Below are the code and all the weights of a small trained network. Each question names an input and a target symbol and asks about switching units off, where a switched-off unit gives its printed mean instead of its output.

import numpy as np


def w(rows, s, z=0):
    codes = np.array(rows[::2]) - 128.0
    scale = np.full(codes.shape[1], s)
    scale[-1] = z or s
    return codes * scale


def norm(h):
    return h / np.sqrt((h * h).mean(-1, keepdims=True) + 1e-5)


def f(y):
    return np.maximum(y, 0)


def softmax(a):
    e = np.exp(a - a.max(-1, keepdims=True))
    return e / e.sum(-1, keepdims=True)


def log_softmax(a):
    a = a - a.max(-1, keepdims=True)
    return a - np.log(np.exp(a).sum(-1, keepdims=True))


def net(x, mask):
    ids = ['ΓΣΦΩδθλμξπτ'.index(c) for c in x.split()]
    T = len(ids)
    res = E[ids] + P[:T]
    q, k, v = (norm(res) @ M[0].T for M in (Q, K, V))
    z = softmax(np.where(np.tri(T) > 0, q @ k.T / 4**0.5, -1e9)) @ v
    res = res + np.where(mask[0], z, O[0][:, -1]) @ O[0][:, :-1]
    y = f(norm(res) @ A[0][:, :-1].T + A[0][:, -1])
    res = res + np.where(mask[1:17], y, B[0][:, -1]) @ B[0][:, :-1]
    return log_softmax(norm(res)[-1] @ U[:, :-1].T + U[:, -1])


Q, K, V, O, A, B = {}, {}, {}, {}, {}, {}
E = w([
[135,158,214,102,118,151,23],'Γ',
[64,83,161,136,8,188,31],'Σ',
[217,193,115,156,144,180,66],'Φ',
[160,189,56,99,41,132,157],'Ω',
[118,110,95,110,69,227,92],'δ',
[123,109,161,33,44,117,67],'θ',
[134,24,100,161,66,174,164],'λ',
[125,37,133,200,119,72,106],'μ',
[166,154,129,150,177,72,34],'ξ',
[140,92,181,167,200,127,144],'π',
[43,161,113,26,114,173,204],'τ',
],0.011)
P = w([
[172,43,131,88,164,159,122],'0',
[37,82,235,146,82,100,117],'1',
[161,52,95,70,198,136,128],'2',
[138,111,93,106,125,135,177],'3',
[58,88,142,254,169,143,122],'4',
[133,61,59,67,224,143,116],'5',
[113,142,55,95,123,137,193],'6',
],0.0079)
Q[0] = w([
[178,51,3,126,155,102,64],'h1',
[183,16,114,149,102,189,38],'h1',
[146,132,94,1,155,177,132],'h1',
[145,190,123,117,39,136,157],'h1',
],0.0076)
K[0] = w([
[69,197,15,179,128,42,107],'h1',
[133,127,61,93,147,120,200],'h1',
[90,212,120,67,23,176,87],'h1',
[184,94,100,204,109,213,2],'h1',
],0.008)
V[0] = w([
[173,71,49,194,92,28,2],'h1',
[78,144,138,169,138,98,155],'h1',
[124,217,92,165,45,145,154],'h1',
[179,34,188,76,205,151,206],'h1',
],0.0057)
O[0] = w([
[233,168,78,144,54,81,138,211],'h1',
[4,110,85,163,107,47,111,29],'h1',
[253,121,93,56,141,111,171,3],'h1',
[108,200,10,95,107,83,245,225],'h1',
],0.0063,0.0034)
A[0] = w([
[153,75,79,155,138,122,90,79],'n1',
[149,136,95,223,164,173,182,177],'n2',
[123,59,201,125,181,157,103,165],'n3',
[174,118,107,81,168,153,225,133],'n4',
[140,193,192,30,134,65,100,165],'n5',
[108,97,164,239,32,156,67,2],'n6',
[143,78,89,210,176,156,139,133],'n7',
[96,30,106,139,113,226,210,81],'n8',
[85,156,254,141,99,213,82,86],'n9',
[134,166,100,232,137,132,61,254],'n10',
[205,32,81,160,132,70,154,143],'n11',
[193,177,107,114,148,128,154,145],'n12',
[118,132,224,151,126,150,54,117],'n13',
[159,97,130,79,98,77,74,81],'n14',
[52,100,173,187,151,141,163,94],'n15',
[134,104,76,164,76,71,134,235],'n16',
],0.0093,0.0044)
B[0] = w([
[138,187,144,124,121,78,145,167],'n1',
[107,173,205,111,3,97,215,205],'n2',
[57,218,41,60,111,167,136,195],'n3',
[85,144,143,176,180,104,51,205],'n4',
[147,77,116,205,104,157,190,199],'n5',
[148,122,70,133,46,58,106,202],'n6',
[132,135,123,147,25,160,171,190],'n7',
[166,78,157,175,173,113,120,234],'n8',
[172,197,125,130,128,87,194,215],'n9',
[36,57,186,179,82,128,143,254],'n10',
[155,220,120,82,210,98,143,205],'n11',
[125,101,148,87,164,109,71,186],'n12',
[143,160,71,226,134,138,114,197],'n13',
[100,120,158,97,138,85,159,181],'n14',
[90,192,242,46,139,142,130,178],'n15',
[138,90,119,101,203,183,73,228],'n16',
],0.0064,0.0069)
U = w([
[143,201,60,196,129,184,174,88],'Γ',
[100,56,59,207,63,118,67,143],'Σ',
[166,182,237,104,91,181,69,1],'Φ',
[167,192,83,40,151,120,93,209],'Ω',
[153,74,111,174,118,241,95,166],'δ',
[140,50,143,52,65,120,178,133],'θ',
[185,91,131,197,158,140,210,121],'λ',
[129,161,72,105,91,28,196,73],'μ',
[103,68,163,141,139,38,65,143],'ξ',
[75,188,217,84,121,129,191,40],'π',
[2,102,115,107,159,178,131,228],'τ',
],0.0089,0.0033)

Each question gives the input, a string of symbols that net reads in full, and the target symbol t.
The units are the heads (4 rows each of Q, K, V and O) and the neurons (one row each of A and B). Each row of codes is followed by its name. A weight is (code - 128) times the scale printed after its matrix; where a second scale follows, it is the last column's (O, A, B and U).
mask holds one flag per unit, heads first, then neurons. A switched-off unit (its flag False) gives its mean, the last column of its rows in O or B, instead of its output. The means were averaged over made-up inputs and are rounded, as every weight is.
A unit's drop is (log p(t) with every unit on - log p(t) with that unit switched off) / (log p(t) with every unit on - log p(t) with every unit switched off).
The circuit of an input: a set's keep is (log p(t) with only the set's units on - log p(t) with every unit switched off) / (log p(t) with every unit on - log p(t) with every unit switched off). Starting from the 12 units with the biggest drops (on a tie, the unit counted first), units are removed one at a time, each time the one whose removal leaves the highest keep (on an exact tie, the one counted first), for as long as the keep stays at least 0.8.
circuit, biggest first: the units of the circuit, biggest drop first
unit that matters most: the unit with the biggest drop
top k neurons: the k neurons with the biggest drops, biggest first
drop when u is switched off: that unit's drop, to one decimal
input Ω Σ λ, target Ω: circuit, biggest first => n11, n10
input Γ Φ Γ Ω θ, target μ: circuit, biggest first => n9, n6
input Φ Γ ξ θ Φ, target Σ: circuit, biggest first => n10, n6
input δ δ π λ λ Ω Ω, target Ω: unit that matters most => n10
input θ Ω δ, target Ω: circuit, biggest first => h1, n3, n10
input Ω δ Γ, target Ω: top 2 neurons => n3, n10
input Ω δ θ, target Ω: top 2 neurons => n10, n2
input ξ Σ λ ξ, target ξ: circuit, biggest first => n10, n12
input ξ ξ μ μ ξ Γ Γ, target Γ: top 2 neurons => n13, n9
input λ Σ τ ξ θ ξ π, target π: top 3 neurons => n15, n2, n10
input τ Ω ξ, target Ω: circuit, biggest first => h1, n3
input μ λ ξ Ω ξ π, target Ω: top 2 neurons => n3, n10
input Ω ξ θ ξ Φ, target Σ: top 3 neurons => n10, n6, n15
input Φ Ω μ θ τ Γ τ, target τ: unit that matters most => n4
input Φ Γ Σ λ, target λ: top 4 neurons => n8, n11, n2, n4
input τ Γ π μ π Ω θ, target θ: top 2 neurons => n5, n10
input θ Ω τ ξ Ω μ, target Ω: top 2 neurons => n11, n3
input ξ Φ λ δ τ λ, target τ: drop when h1 is switched off => 2.1
input θ θ θ Γ ξ, target Σ: drop when n6 is switched off => 0.2
input τ λ ξ, target τ: circuit, biggest first => h1
input Φ θ ξ Σ Γ Φ Γ, target Γ: drop when n13 is switched off => 0.2
input Φ Ω λ ξ π λ, target Ω: top 2 neurons => n11, n3
